Here is a tiny trained network, its code and every weight. The questions are about switching its units off for an input and a target symbol, where a switched-off unit gives its printed mean instead of its output.

import numpy as np


def w(rows, s, z=0):
    codes = np.array(rows[::2]) - 128.0
    scale = np.full(codes.shape[1], s)
    scale[-1] = z or s
    return codes * scale


def softmax(a):
    e = np.exp(a - a.max(-1, keepdims=True))
    return e / e.sum(-1, keepdims=True)


def log_softmax(a):
    a = a - a.max(-1, keepdims=True)
    return a - np.log(np.exp(a).sum(-1, keepdims=True))


def net(x, mask):
    ids = ['ζημξσψ'.index(c) for c in x.split()]
    T = len(ids)
    res = E[ids] + P[:T]
    u = 0
    for l in range(2):
        r = res
        for j in range(3):
            rows = slice(4 * j, 4 * j + 4)
            q, k, v = (r @ M[l][rows].T for M in (Q, K, V))
            z = softmax(np.where(np.tri(T) > 0, q @ k.T / 4**0.5, -1e9)) @ v
            o = O[l][rows]
            res = res + np.where(mask[u + j], z, o[:, -1]) @ o[:, :-1]
        u += 3
    return log_softmax(res[-1] @ U[:, :-1].T + U[:, -1])


Q, K, V, O = {}, {}, {}, {}
E = w([
[115,62,253,74],'ζ',
[172,12,112,193],'η',
[150,81,140,90],'μ',
[91,180,133,225],'ξ',
[117,138,220,154],'σ',
[210,50,191,226],'ψ',
],0.017)
P = w([
[244,157,253,84],'0',
[137,111,104,129],'1',
[57,55,146,145],'2',
[158,149,108,143],'3',
[45,56,167,153],'4',
[157,170,111,142],'5',
[41,44,178,153],'6',
[155,187,111,143],'7',
[19,53,194,155],'8',
[154,202,113,148],'9',
[2,48,203,168],'10',
],0.0079)
Q[0] = w([
[101,119,7,125],'0.h0',
[176,120,230,126],'0.h0',
[158,125,4,88],'0.h0',
[172,159,37,167],'0.h0',
[247,172,229,118],'0.h1',
[68,123,116,25],'0.h1',
[39,155,93,133],'0.h1',
[100,144,230,149],'0.h1',
[159,183,165,147],'0.h2',
[67,123,209,128],'0.h2',
[75,32,230,116],'0.h2',
[122,105,254,191],'0.h2',
],0.0088)
K[0] = w([
[108,116,109,46],'0.h0',
[128,134,184,183],'0.h0',
[95,135,187,38],'0.h0',
[160,147,125,43],'0.h0',
[168,97,97,10],'0.h1',
[25,255,70,117],'0.h1',
[123,183,182,176],'0.h1',
[78,78,149,127],'0.h1',
[121,174,168,151],'0.h2',
[32,163,211,135],'0.h2',
[48,179,153,79],'0.h2',
[134,200,116,49],'0.h2',
],0.012)
V[0] = w([
[60,78,110,147],'0.h0',
[148,143,203,95],'0.h0',
[201,184,121,172],'0.h0',
[171,136,96,2],'0.h0',
[175,133,130,156],'0.h1',
[162,82,143,97],'0.h1',
[121,72,98,83],'0.h1',
[116,78,106,139],'0.h1',
[214,62,94,211],'0.h2',
[209,240,126,156],'0.h2',
[179,165,127,90],'0.h2',
[115,47,187,199],'0.h2',
],0.0086)
O[0] = w([
[120,92,119,112,131],'0.h0',
[106,76,130,114,153],'0.h0',
[123,184,173,149,163],'0.h0',
[239,111,109,172,2],'0.h0',
[195,116,170,104,157],'0.h1',
[122,229,74,1,183],'0.h1',
[42,185,97,116,130],'0.h1',
[58,144,156,85,153],'0.h1',
[199,79,48,152,154],'0.h2',
[119,149,129,72,100],'0.h2',
[126,187,184,154,107],'0.h2',
[204,93,41,162,236],'0.h2',
],0.0065,0.0096)
Q[1] = w([
[155,162,142,93],'1.h0',
[132,248,50,152],'1.h0',
[118,95,117,199],'1.h0',
[205,233,73,29],'1.h0',
[39,105,136,151],'1.h1',
[178,142,79,199],'1.h1',
[197,200,186,150],'1.h1',
[111,68,139,220],'1.h1',
[135,165,141,57],'1.h2',
[40,62,85,130],'1.h2',
[131,60,172,110],'1.h2',
[27,28,124,110],'1.h2',
],0.013)
K[1] = w([
[116,95,77,113],'1.h0',
[103,157,68,186],'1.h0',
[104,141,179,190],'1.h0',
[71,105,3,99],'1.h0',
[165,182,226,119],'1.h1',
[151,83,97,149],'1.h1',
[107,129,53,104],'1.h1',
[160,94,155,127],'1.h1',
[48,141,106,57],'1.h2',
[203,107,114,60],'1.h2',
[117,67,168,111],'1.h2',
[163,90,165,82],'1.h2',
],0.019)
V[1] = w([
[160,159,30,121],'1.h0',
[90,160,82,116],'1.h0',
[68,109,25,97],'1.h0',
[161,67,109,72],'1.h0',
[128,131,143,7],'1.h1',
[173,170,105,97],'1.h1',
[153,144,43,121],'1.h1',
[163,17,140,101],'1.h1',
[182,221,136,54],'1.h2',
[66,153,148,112],'1.h2',
[131,56,168,26],'1.h2',
[128,195,173,214],'1.h2',
],0.014)
O[1] = w([
[142,215,124,146,103],'1.h0',
[211,153,135,124,51],'1.h0',
[197,160,156,112,5],'1.h0',
[100,167,179,110,166],'1.h0',
[103,173,204,77,132],'1.h1',
[37,150,118,162,138],'1.h1',
[80,72,152,196,94],'1.h1',
[104,98,124,37,211],'1.h1',
[116,180,129,229,152],'1.h2',
[84,54,205,123,43],'1.h2',
[249,103,168,124,192],'1.h2',
[31,109,66,127,92],'1.h2',
],0.012,0.014)
U = w([
[164,111,187,221,235],'ζ',
[220,20,85,226,162],'η',
[253,138,93,110,169],'μ',
[164,63,202,66,2],'ξ',
[141,168,42,102,87],'σ',
[124,59,132,85,90],'ψ',
],0.0055,0.0092)

Each question gives the input, a string of symbols that net reads in full, and the target symbol t.
The units are the heads (4 rows each of Q, K, V and O). Each row of codes is followed by its name. A weight is (code - 128) times the scale printed after its matrix; where a second scale follows, it is the last column's (O and U).
mask holds one flag per head, layer by layer. A switched-off head (its flag False) gives its mean, the last column of its rows in O, instead of its output. The means were averaged over made-up inputs and are rounded, as every weight is.
A unit's drop is (log p(t) with every unit on - log p(t) with that unit switched off) / (log p(t) with every unit on - log p(t) with every unit switched off).
The circuit of an input: a set's keep is (log p(t) with only the set's units on - log p(t) with every unit switched off) / (log p(t) with every unit on - log p(t) with every unit switched off). Starting from all 6 units, units are removed one at a time, each time the one whose removal leaves the highest keep (on an exact tie, the one counted first), for as long as the keep stays at least 0.8.
units of the circuit, in order: the units of the circuit, biggest drop first
most important unit: the unit with the biggest drop
heads that matter: for each layer, one digit per head in row order, 1 if its drop is at least 0.15 and else 0, layers parted by /
input σ ξ ψ ξ ζ ξ σ, target ψ: heads that matter => 010 / 100
input η σ σ, target μ: units of the circuit, in order => (1.h2 0.h2)
input μ η ψ μ η η σ μ ζ ξ η, target ζ: heads that matter => 111 / 011
input η ζ ζ σ μ η ψ σ, target ζ: most important unit => 0.h1
input σ ξ η, target ψ: units of the circuit, in order => (1.h0 0.h1 1.h1)
input ψ μ η ψ ψ, target σ: units of the circuit, in order => (1.h2 0.h2 0.h1 1.h0)
input ψ σ σ μ μ, target σ: heads that matter => 011 / 101
input μ ξ σ μ μ ξ η ξ η, target ζ: units of the circuit, in order => (1.h2 0.h2 1.h1)
input ψ μ μ ξ, target σ: units of the circuit, in order => (1.h2 1.h0)
input ψ η ζ η η ξ η ψ, target ψ: heads that matter => 000 / 011
input ξ ξ η μ, target μ: heads that matter => 000 / 100
input ξ σ ψ ξ η μ ψ ζ, target ξ: units of the circuit, in order => (0.h1 1.h2 0.h2 1.h1)
input ζ ξ ζ μ ψ, target ξ: units of the circuit, in order => (1.h1 1.h2)
input ξ σ ψ σ ζ, target η: units of the circuit, in order => (1.h1 1.h0 0.h0)
input ξ μ σ, target η: heads that matter => 010 / 110
input μ μ μ, target ζ: units of the circuit, in order => (1.h2 0.h1 1.h1)
input ξ ζ ξ ζ σ, target η: most important unit => 0.h1
input ξ μ ζ, target η: heads that matter => 011 / 110
input σ μ ξ, target ψ: heads that matter => 110 / 110
input ζ ζ η μ μ ξ ξ ξ μ, target ξ: heads that matter => 000 / 011
input ξ ζ ξ ξ η η μ ξ μ, target η: units of the circuit, in order => (1.h1 0.h1)
input ζ ξ ψ ξ μ ζ μ μ η μ σ, target ξ: most important unit => 1.h1
input ψ μ μ η ζ ξ ξ, target σ: heads that matter => 001 / 001
